Below are the code and all the weights of a small trained network. Each question names an input and a class and asks about switching units off, where a switched-off unit gives its printed mean instead of its output.

import numpy as np


def w(rows, s, z=0):
    codes = np.array(rows[::2]) - 128.0
    scale = np.full(codes.shape[1], s)
    scale[-1] = z or s
    return codes * scale


def norm(h):
    return h / np.sqrt((h * h).mean(-1, keepdims=True) + 1e-5)


def f(y):
    return np.maximum(y, 0)


def log_softmax(a):
    a = a - a.max(-1, keepdims=True)
    return a - np.log(np.exp(a).sum(-1, keepdims=True))


def net(x, mask):
    res = np.array(x, float).reshape(1, 6) / 4 @ E
    u = 0
    for l in range(3):
        y = f(norm(res) @ A[l][:, :-1].T + A[l][:, -1])
        res = res + np.where(mask[u : u + 9], y, B[l][:, -1]) @ B[l][:, :-1]
        u += 9
    return log_softmax(norm(res)[-1] @ U[:, :-1].T + U[:, -1])


A, B = {}, {}
E = w([
[189,171,139,166,179,44,163,98,75],'x0',
[164,98,49,56,162,84,157,214,116],'x1',
[111,117,105,158,117,103,123,145,145],'x2',
[154,111,142,117,90,119,142,113,130],'x3',
[55,220,156,107,47,104,140,174,65],'x4',
[212,140,102,137,78,134,2,159,98],'x5',
],0.0089)
A[0] = w([
[103,126,140,93,98,183,76,126,218,63],'L0N1',
[240,152,134,219,151,186,169,166,164,133],'L0N2',
[70,192,149,101,55,52,161,170,28,25],'L0N3',
[74,46,80,108,110,166,105,100,123,9],'L0N4',
[156,148,126,189,150,25,83,40,81,162],'L0N5',
[132,119,15,110,129,155,254,154,74,125],'L0N6',
[135,98,47,29,143,95,146,183,67,6],'L0N7',
[103,94,106,113,107,197,164,144,170,23],'L0N8',
[136,102,155,182,196,123,126,52,189,114],'L0N9',
],0.0064,0.0026)
B[0] = w([
[123,63,135,168,135,117,132,127,52,217],'L0N1',
[139,204,108,86,39,128,138,116,108,203],'L0N2',
[111,184,45,112,86,168,180,112,137,249],'L0N3',
[79,100,78,163,105,176,150,129,85,181],'L0N4',
[80,67,138,161,185,168,91,134,80,255],'L0N5',
[118,132,177,54,172,69,132,81,172,236],'L0N6',
[119,131,81,70,165,66,1,113,156,229],'L0N7',
[138,103,150,113,149,126,150,149,68,190],'L0N8',
[125,206,103,132,72,151,196,122,157,245],'L0N9',
],0.0085,0.0043)
A[1] = w([
[136,99,167,115,147,175,145,175,132,35],'L1N1',
[105,79,176,60,106,224,127,250,207,2],'L1N2',
[210,173,139,192,220,3,203,103,46,69],'L1N3',
[177,70,81,130,198,91,116,83,183,60],'L1N4',
[122,51,98,95,146,90,124,203,100,131],'L1N5',
[218,102,35,155,156,184,77,68,157,50],'L1N6',
[106,140,216,158,159,99,252,42,178,81],'L1N7',
[227,41,88,123,172,207,190,108,254,74],'L1N8',
[128,109,61,124,127,55,87,236,201,123],'L1N9',
],0.006,0.002)
B[1] = w([
[132,108,109,119,98,84,113,123,115,139],'L1N1',
[106,106,43,109,142,142,151,71,62,184],'L1N2',
[72,2,38,107,78,172,121,88,82,223],'L1N3',
[119,214,152,90,59,145,119,112,155,197],'L1N4',
[123,104,180,101,187,114,95,62,151,208],'L1N5',
[111,176,89,156,158,113,167,176,139,211],'L1N6',
[130,109,157,125,159,122,115,207,162,254],'L1N7',
[138,222,73,146,117,82,160,105,114,219],'L1N8',
[158,158,165,79,134,122,129,92,102,220],'L1N9',
],0.01,0.0048)
A[2] = w([
[99,32,100,130,102,123,137,98,79,41],'L2N1',
[53,166,79,86,80,122,118,134,85,211],'L2N2',
[119,158,182,195,111,147,101,68,126,72],'L2N3',
[203,135,144,148,115,133,82,196,120,7],'L2N4',
[206,164,111,150,116,142,35,197,68,69],'L2N5',
[71,102,142,78,194,82,187,137,174,77],'L2N6',
[115,92,107,129,125,146,77,98,96,116],'L2N7',
[93,123,196,244,115,177,120,99,170,60],'L2N8',
[178,108,89,173,172,132,143,87,165,209],'L2N9',
],0.011,0.0018)
B[2] = w([
[134,116,124,124,204,195,97,108,35,188],'L2N1',
[180,138,91,188,137,143,106,94,143,251],'L2N2',
[171,140,80,27,147,68,83,140,168,171],'L2N3',
[81,93,190,158,129,102,165,150,159,148],'L2N4',
[63,90,216,135,124,132,247,182,159,199],'L2N5',
[149,95,206,181,83,141,104,179,134,212],'L2N6',
[126,76,167,170,152,141,133,80,126,183],'L2N7',
[177,108,117,40,182,58,91,134,142,190],'L2N8',
[97,194,106,174,58,172,104,131,80,169],'L2N9',
],0.011)
U = w([
[180,113,105,40,168,66,78,117,170,251],'0',
[107,65,91,174,148,204,112,73,54,103],'1',
[99,84,216,181,111,140,211,188,183,80],'2',
[142,252,42,166,58,156,168,118,148,41],'3',
],0.018,0.002)

Each question gives the input, the list of numbers given to net, and the class t.
The units are the neurons (one row each of A and B). Each row of codes is followed by its name. A weight is (code - 128) times the scale printed after its matrix; where a second scale follows, it is the last column's (A, B and U).
mask holds one flag per neuron, layer by layer. A switched-off neuron (its flag False) gives its mean, the last column of its row in B, instead of its output. The means were averaged over made-up inputs and are rounded, as every weight is.
A unit's drop is (log p(t) with every unit on - log p(t) with that unit switched off) / (log p(t) with every unit on - log p(t) with every unit switched off).
The circuit of an input: a set's keep is (log p(t) with only the set's units on - log p(t) with every unit switched off) / (log p(t) with every unit on - log p(t) with every unit switched off). Starting from the 12 units with the biggest drops (on a tie, the unit counted first), units are removed one at a time, each time the one whose removal leaves the highest keep (on an exact tie, the one counted first), for as long as the keep stays at least 0.8.
units of the circuit, in order: the units of the circuit, biggest drop first
most important unit: the unit with the biggest drop
k most important neurons: the k neurons with the biggest drops, biggest first
top k neurons in layer l: the k neurons of layer l with the biggest drops, biggest first
input [3,3,-3,7,-3,-6], class 2: units of the circuit, in order : (L2N6)
input [4,3,4,5,4,1], class 1: 2 most important neurons : (L0N9; L0N5)
input [6,4,4,4,-8,-2], class 3: top 2 neurons in layer 1 : (L1N8; L1N4)
input [7,-4,0,-7,-8,-7], class 3: top 2 neurons in layer 0 : (L0N9; L0N1)
input [5,-4,-2,-2,-8,7], class 3: units of the circuit, in order : (L2N9; L1N6)
input [-7,-7,-5,-6,5,8], class 2: 3 most important neurons : (L2N5; L1N3; L1N5)
input [-6,6,-7,3,-7,6], class 3: 4 most important neurons : (L1N8; L1N6; L2N8; L0N5)
input [2,3,-8,-1,-6,-5], class 3: 2 most important neurons : (L1N8; L2N5)
input [8,2,5,0,-5,-8], class 1: 2 most important neurons : (L1N3; L2N1)
input [-8,3,-8,1,-1,-7], class 1: 3 most important neurons : (L1N2; L2N1; L2N5)
input [4,-6,3,3,-7,-2], class 3: top 3 neurons in layer 0 : (L0N9; L0N6; L0N1)
input [-2,2,7,-2,0,0], class 0: 3 most important neurons : (L2N5; L1N3; L1N9)
input [-8,-4,-7,0,2,-8], class 1: 2 most important neurons : (L1N2; L2N5)
input [4,-8,-8,8,-8,-3], class 0: most important unit : L2N8
input [-8,-3,6,1,8,4], class 1: 2 most important neurons : (L0N9; L0N1)
input [-5,-6,5,0,2,6], class 0: 2 most important neurons : (L2N8; L2N3)
input [5,-5,1,1,-1,-4], class 0: 2 most important neurons : (L2N8; L0N9)
input [4,7,6,-7,-8,-1], class 3: top 3 neurons in layer 2 : (L2N9; L2N8; L2N3)
input [-7,-7,4,-4,2,-3], class 0: 2 most important neurons : (L2N8; L1N3)
input [5,4,3,4,5,1], class 1: most important unit : L1N3
input [4,-4,1,-7,-7,6], class 3: top 2 neurons in layer 2 : (L2N9; L2N6)
input [1,4,-3,-4,-2,-5], class 2: top 2 neurons in layer 1 : (L1N7; L1N2)
input [2,-2,-7,-5,-7,-8], class 2: top 2 neurons in layer 2 : (L2N6; L2N2)
input [-4,-6,-1,-6,-4,7], class 2: top 2 neurons in layer 2 : (L2N5; L2N4)
